Below are the code and all the weights of a small trained network. Each question names an input and a target symbol and asks about switching units off, where a switched-off unit gives its printed mean instead of its output.

import numpy as np


def w(rows, s, z=0):
    codes = np.array(rows[::2]) - 128.0
    scale = np.full(codes.shape[1], s)
    scale[-1] = z or s
    return codes * scale


def f(y):
    return y / 2 * (1 + np.tanh(0.7978845608 * (y + 0.044715 * y**3)))


def softmax(a):
    e = np.exp(a - a.max(-1, keepdims=True))
    return e / e.sum(-1, keepdims=True)


def log_softmax(a):
    a = a - a.max(-1, keepdims=True)
    return a - np.log(np.exp(a).sum(-1, keepdims=True))


def net(x, mask):
    ids = ['βδζηπφω'.index(c) for c in x.split()]
    T = len(ids)
    res = E[ids] + P[:T]
    u = 0
    for l in range(2):
        r = res
        for j in range(3):
            rows = slice(2 * j, 2 * j + 2)
            q, k, v = (r @ M[l][rows].T for M in (Q, K, V))
            z = softmax(np.where(np.tri(T) > 0, q @ k.T / 2**0.5, -1e9)) @ v
            o = O[l][rows]
            res = res + np.where(mask[u + j], z, o[:, -1]) @ o[:, :-1]
        u += 3
        y = f(res @ A[l][:, :-1].T + A[l][:, -1])
        res = res + np.where(mask[u : u + 4], y, B[l][:, -1]) @ B[l][:, :-1]
        u += 4
    return log_softmax(res[-1] @ U[:, :-1].T + U[:, -1])


Q, K, V, O, A, B = {}, {}, {}, {}, {}, {}
E = w([
[195,129,143,91,89,195,136,140,129,112],'β',
[213,125,200,126,107,73,225,76,190,29],'δ',
[83,80,173,72,36,193,105,52,176,134],'ζ',
[214,167,64,117,49,149,182,2,197,98],'η',
[131,160,147,36,174,192,70,55,133,60],'π',
[184,135,177,162,138,141,96,96,136,243],'φ',
[75,152,87,66,167,55,191,119,243,102],'ω',
],0.0094)
P = w([
[106,131,143,117,198,222,159,165,142,150],'0',
[175,106,127,148,214,123,187,138,95,194],'1',
[103,148,127,135,144,106,183,162,56,175],'2',
[113,198,190,126,133,65,102,170,128,156],'3',
[156,111,110,113,140,42,111,117,37,182],'4',
[83,169,154,112,103,2,131,157,113,152],'5',
],0.0068)
Q[0] = w([
[90,11,67,189,233,188,155,64,131,136],'0.h0',
[51,240,147,217,112,149,82,170,159,119],'0.h0',
[134,135,168,13,149,144,212,83,156,193],'0.h1',
[124,4,145,227,120,225,160,177,137,45],'0.h1',
[87,254,137,100,110,156,172,227,209,175],'0.h2',
[153,58,63,243,118,216,161,227,143,98],'0.h2',
],0.016)
K[0] = w([
[159,147,151,132,159,242,190,168,232,138],'0.h0',
[129,80,72,126,122,166,212,176,40,115],'0.h0',
[95,182,180,179,155,173,71,62,248,157],'0.h1',
[118,145,80,89,126,22,112,50,19,147],'0.h1',
[83,47,62,100,137,80,168,77,36,113],'0.h2',
[95,121,213,141,181,246,230,54,141,111],'0.h2',
],0.019)
V[0] = w([
[96,31,170,109,74,59,199,155,179,220],'0.h0',
[150,109,156,120,9,121,144,47,127,64],'0.h0',
[183,128,213,123,138,69,126,139,115,76],'0.h1',
[160,191,141,191,182,142,65,119,151,153],'0.h1',
[134,94,190,149,133,64,122,187,159,186],'0.h2',
[67,100,156,138,173,48,116,26,171,74],'0.h2',
],0.013)
O[0] = w([
[210,79,76,117,203,218,58,155,187,90,191],'0.h0',
[75,172,36,49,228,198,85,210,99,239,202],'0.h0',
[124,192,142,115,90,208,146,152,117,139,147],'0.h1',
[184,166,94,92,100,115,55,150,127,124,126],'0.h1',
[150,204,144,185,95,159,108,150,242,132,156],'0.h2',
[142,179,95,253,149,218,137,92,30,121,254],'0.h2',
],0.0059,0.0044)
A[0] = w([
[135,52,82,130,163,168,104,228,154,106,6],'0.n0',
[50,108,179,157,126,140,50,191,71,2,39],'0.n1',
[108,21,169,217,75,159,72,163,126,126,40],'0.n2',
[193,138,116,176,74,90,170,202,110,86,70],'0.n3',
],0.01,0.0023)
B[0] = w([
[176,178,231,239,75,131,231,42,164,149,214],'0.n0',
[173,54,80,120,56,97,255,107,189,192,93],'0.n1',
[107,188,72,108,177,197,143,110,10,140,157],'0.n2',
[74,147,126,97,212,154,43,52,57,174,250],'0.n3',
],0.005,0.0015)
Q[1] = w([
[150,189,157,103,164,97,125,94,131,164],'1.h0',
[183,149,167,88,93,131,142,57,98,116],'1.h0',
[104,66,138,153,101,108,124,171,92,138],'1.h1',
[75,107,135,99,141,129,151,131,103,86],'1.h1',
[145,148,173,59,184,196,141,98,121,147],'1.h2',
[108,172,147,152,197,76,170,114,89,251],'1.h2',
],0.013)
K[1] = w([
[84,131,65,167,68,122,82,160,132,94],'1.h0',
[54,129,125,167,145,114,114,113,161,143],'1.h0',
[118,171,68,143,190,107,123,87,162,118],'1.h1',
[158,103,114,178,126,89,102,135,113,125],'1.h1',
[123,156,57,92,125,130,89,40,173,114],'1.h2',
[121,172,151,9,143,198,182,45,185,129],'1.h2',
],0.015)
V[1] = w([
[61,122,167,121,7,247,111,128,112,155],'1.h0',
[200,155,89,75,79,110,77,37,119,233],'1.h0',
[85,141,137,57,153,80,157,130,150,21],'1.h1',
[160,172,103,157,93,119,189,39,106,142],'1.h1',
[64,160,8,124,132,103,155,119,150,169],'1.h2',
[110,46,183,166,134,164,100,98,132,249],'1.h2',
],0.014)
O[1] = w([
[231,166,211,120,214,74,205,123,94,154,83],'1.h0',
[84,54,163,58,135,82,141,133,124,79,152],'1.h0',
[72,131,174,140,98,144,128,166,43,154,119],'1.h1',
[116,128,88,122,233,139,38,153,98,91,254],'1.h1',
[155,13,116,178,140,123,210,163,83,80,117],'1.h2',
[61,108,192,166,192,115,120,2,155,127,167],'1.h2',
],0.0058,0.0053)
A[1] = w([
[163,147,143,219,103,156,76,137,116,93,32],'1.n0',
[173,77,158,133,62,179,139,149,151,161,85],'1.n1',
[158,136,135,188,107,88,116,141,103,163,45],'1.n2',
[123,104,111,223,146,33,144,180,162,246,2],'1.n3',
],0.013,0.0044)
B[1] = w([
[123,31,119,110,131,127,222,139,93,89,254],'1.n0',
[170,193,66,215,93,52,179,100,140,103,133],'1.n1',
[176,61,119,155,151,159,139,127,80,155,124],'1.n2',
[111,216,72,2,32,174,109,177,183,117,143],'1.n3',
],0.0058,0.0052)
U = w([
[91,201,151,200,24,94,186,114,70,175,101],'β',
[210,208,130,114,161,201,223,117,166,134,86],'δ',
[150,108,160,166,120,155,135,59,210,116,78],'ζ',
[162,42,88,142,70,204,201,126,148,75,99],'η',
[87,151,132,101,172,130,120,175,61,146,75],'π',
[170,141,128,93,53,99,107,153,208,131,196],'φ',
[118,191,31,213,98,253,124,142,143,147,253],'ω',
],0.0044,0.0034)

Each question gives the input, a string of symbols that net reads in full, and the target symbol t.
The units are the heads (2 rows each of Q, K, V and O) and the neurons (one row each of A and B). Each row of codes is followed by its name. A weight is (code - 128) times the scale printed after its matrix; where a second scale follows, it is the last column's (O, A, B and U).
mask holds one flag per unit, layer by layer, with each layer's heads first. A switched-off unit (its flag False) gives its mean, the last column of its rows in O or B, instead of its output. The means were averaged over made-up inputs and are rounded, as every weight is.
A unit's drop is (log p(t) with every unit on - log p(t) with that unit switched off) / (log p(t) with every unit on - log p(t) with every unit switched off).
The circuit of an input: a set's keep is (log p(t) with only the set's units on - log p(t) with every unit switched off) / (log p(t) with every unit on - log p(t) with every unit switched off). Starting from the 12 units with the biggest drops (on a tie, the unit counted first), units are removed one at a time, each time the one whose removal leaves the highest keep (on an exact tie, the one counted first), for as long as the keep stays at least 0.8.
circuit, biggest first: the units of the circuit, biggest drop first
unit that matters most: the unit with the biggest drop
k most important neurons: the k neurons with the biggest drops, biggest first
which heads matter: for each layer, one digit per head in row order, 1 if its drop is at least 0.15 and else 0, layers parted by /
input δ π β π π η, target β: which heads matter => 101 / 000
input π φ δ, target π: unit that matters most => 0.h0
input η ω π φ δ, target ζ: which heads matter => 101 / 001
input φ η ω ω η, target η: circuit, biggest first => (1.n0; 0.h2; 0.h0)
input δ π η π, target π: which heads matter => 101 / 110
input φ ζ η η φ, target φ: circuit, biggest first => (0.h2; 0.h1; 1.h0)
input ω ω π δ ω, target ω: circuit, biggest first => (1.h0; 0.h0; 0.h2)
input ω φ φ ζ, target ζ: circuit, biggest first => (1.h2; 0.h2)
input ζ ζ ζ ω, target ζ: circuit, biggest first => (1.h2; 0.h1)
input β ω β ω, target β: which heads matter => 101 / 010
input π η φ, target π: circuit, biggest first => (0.h0; 1.h1; 1.h0)
input φ δ δ φ π, target φ: circuit, biggest first => (0.h1; 0.h2; 1.h0)
input δ ω ζ δ ζ δ, target δ: which heads matter => 010 / 100
input δ ζ β, target δ: circuit, biggest first => (1.h0; 0.h0; 0.n0)
input ω δ ω ω, target ω: circuit, biggest first => (1.h0; 0.h2)
input η φ ω β η, target φ: circuit, biggest first => (0.h2)
input η π ω φ η, target ζ: circuit, biggest first => (1.h2; 0.h0)
input φ β η δ ω ζ, target η: which heads matter => 111 / 001
input π β β, target π: circuit, biggest first => (0.h0; 1.h1; 0.h2)
input φ δ δ π β, target φ: which heads matter => 011 / 101
input δ β δ π δ, target β: which heads matter => 100 / 000
input δ β ω, target δ: unit that matters most => 0.h1
input δ φ δ δ ζ δ, target δ: 2 most important neurons => (0.n0; 0.n3)
input δ ω δ φ η, target ζ: 2 most important neurons => (0.n3; 0.n2)
